Here is a tiny trained network, its code and every weight. The questions are about switching its units off for an input and a class, where a switched-off unit gives its printed mean instead of its output.

import numpy as np


def w(rows, s, z=0):
    codes = np.array(rows[::2]) - 128.0
    scale = np.full(codes.shape[1], s)
    scale[-1] = z or s
    return codes * scale


def norm(h):
    return h / np.sqrt((h * h).mean(-1, keepdims=True) + 1e-5)


def f(y):
    return y / 2 * (1 + np.tanh(0.7978845608 * (y + 0.044715 * y**3)))


def log_softmax(a):
    a = a - a.max(-1, keepdims=True)
    return a - np.log(np.exp(a).sum(-1, keepdims=True))


def net(x, mask):
    res = np.array(x, float).reshape(1, 5) / 4 @ E
    u = 0
    for l in range(2):
        y = f(norm(res) @ A[l][:, :-1].T + A[l][:, -1])
        res = res + np.where(mask[u : u + 9], y, B[l][:, -1]) @ B[l][:, :-1]
        u += 9
    return log_softmax(norm(res)[-1] @ U[:, :-1].T + U[:, -1])


A, B = {}, {}
E = w([
[171,182,77,38],'x0',
[254,108,90,176],'x1',
[186,154,194,254],'x2',
[84,153,48,131],'x3',
[73,83,233,76],'x4',
],0.0058)
A[0] = w([
[178,138,52,167,239],'0.n1',
[68,113,106,212,216],'0.n2',
[36,71,116,123,215],'0.n3',
[196,146,188,65,249],'0.n4',
[113,245,80,96,236],'0.n5',
[169,118,199,160,96],'0.n6',
[108,167,67,226,251],'0.n7',
[161,128,76,115,55],'0.n8',
[33,91,139,93,212],'0.n9',
],0.011,0.0026)
B[0] = w([
[158,156,192,69,239],'0.n1',
[172,253,100,151,217],'0.n2',
[166,210,56,131,224],'0.n3',
[79,31,137,187,211],'0.n4',
[206,103,124,126,248],'0.n5',
[107,139,129,248,189],'0.n6',
[162,192,181,32,253],'0.n7',
[155,112,142,48,149],'0.n8',
[27,217,81,101,243],'0.n9',
],0.0063,0.0054)
A[1] = w([
[135,107,89,106,90],'1.n1',
[123,147,107,182,5],'1.n2',
[91,166,92,129,181],'1.n3',
[103,253,154,119,114],'1.n4',
[98,93,128,117,19],'1.n5',
[222,143,82,133,251],'1.n6',
[66,116,103,111,100],'1.n7',
[104,143,143,106,77],'1.n8',
[81,174,82,148,192],'1.n9',
],0.013,0.0028)
B[1] = w([
[185,33,91,8,132],'1.n1',
[125,114,151,150,128],'1.n2',
[183,87,44,54,178],'1.n3',
[189,196,73,119,255],'1.n4',
[133,152,147,128,120],'1.n5',
[113,2,231,152,224],'1.n6',
[97,90,46,108,150],'1.n7',
[115,212,50,162,134],'1.n8',
[189,159,75,76,188],'1.n9',
],0.0055,0.0086)
U = w([
[103,176,90,122,251],'0',
[92,154,122,225,5],'1',
[78,114,212,246,236],'2',
[129,50,150,111,69],'3',
[191,173,175,173,228],'4',
[169,115,170,97,9],'5',
],0.011,0.0028)

Each question gives the input, the list of numbers given to net, and the class t.
The units are the neurons (one row each of A and B). Each row of codes is followed by its name. A weight is (code - 128) times the scale printed after its matrix; where a second scale follows, it is the last column's (A, B and U).
mask holds one flag per neuron, layer by layer. A switched-off neuron (its flag False) gives its mean, the last column of its row in B, instead of its output. The means were averaged over made-up inputs and are rounded, as every weight is.
A unit's drop is (log p(t) with every unit on - log p(t) with that unit switched off) / (log p(t) with every unit on - log p(t) with every unit switched off).
The circuit of an input: a set's keep is (log p(t) with only the set's units on - log p(t) with every unit switched off) / (log p(t) with every unit on - log p(t) with every unit switched off). Starting from the 12 units with the biggest drops (on a tie, the unit counted first), units are removed one at a time, each time the one whose removal leaves the highest keep (on an exact tie, the one counted first), for as long as the keep stays at least 0.8.
units of the circuit, in order: the units of the circuit, biggest drop first
most important unit: the unit with the biggest drop
top k neurons: the k neurons with the biggest drops, biggest first
top k neurons in layer l: the k neurons of layer l with the biggest drops, biggest first
drop of u: that unit's drop, to one decimal
input [6,4,-4,0,-7], class 3: units of the circuit, in order : [1.n6, 0.n2, 0.n9]
input [6,4,-1,7,-7], class 5: most important unit : 1.n6
input [0,-3,-3,-6,2], class 0: units of the circuit, in order : [0.n9, 1.n6]
input [8,-1,-1,-1,-8], class 3: top 2 neurons : [1.n6, 0.n2]
input [0,-5,-5,-6,-8], class 3: top 4 neurons : [0.n5, 0.n2, 1.n6, 0.n7]
input [2,5,0,-8,-5], class 3: top 2 neurons in layer 1 : [1.n6, 1.n4]
input [8,-7,-6,-4,-8], class 3: top 2 neurons in layer 0 : [0.n5, 0.n2]
input [2,0,-7,-1,-4], class 3: drop of 0.n5 : 0.2
input [5,0,-3,-3,2], class 3: drop of 1.n4 : 0.2
input [5,3,-5,1,-5], class 3: drop of 0.n9 : 0.1
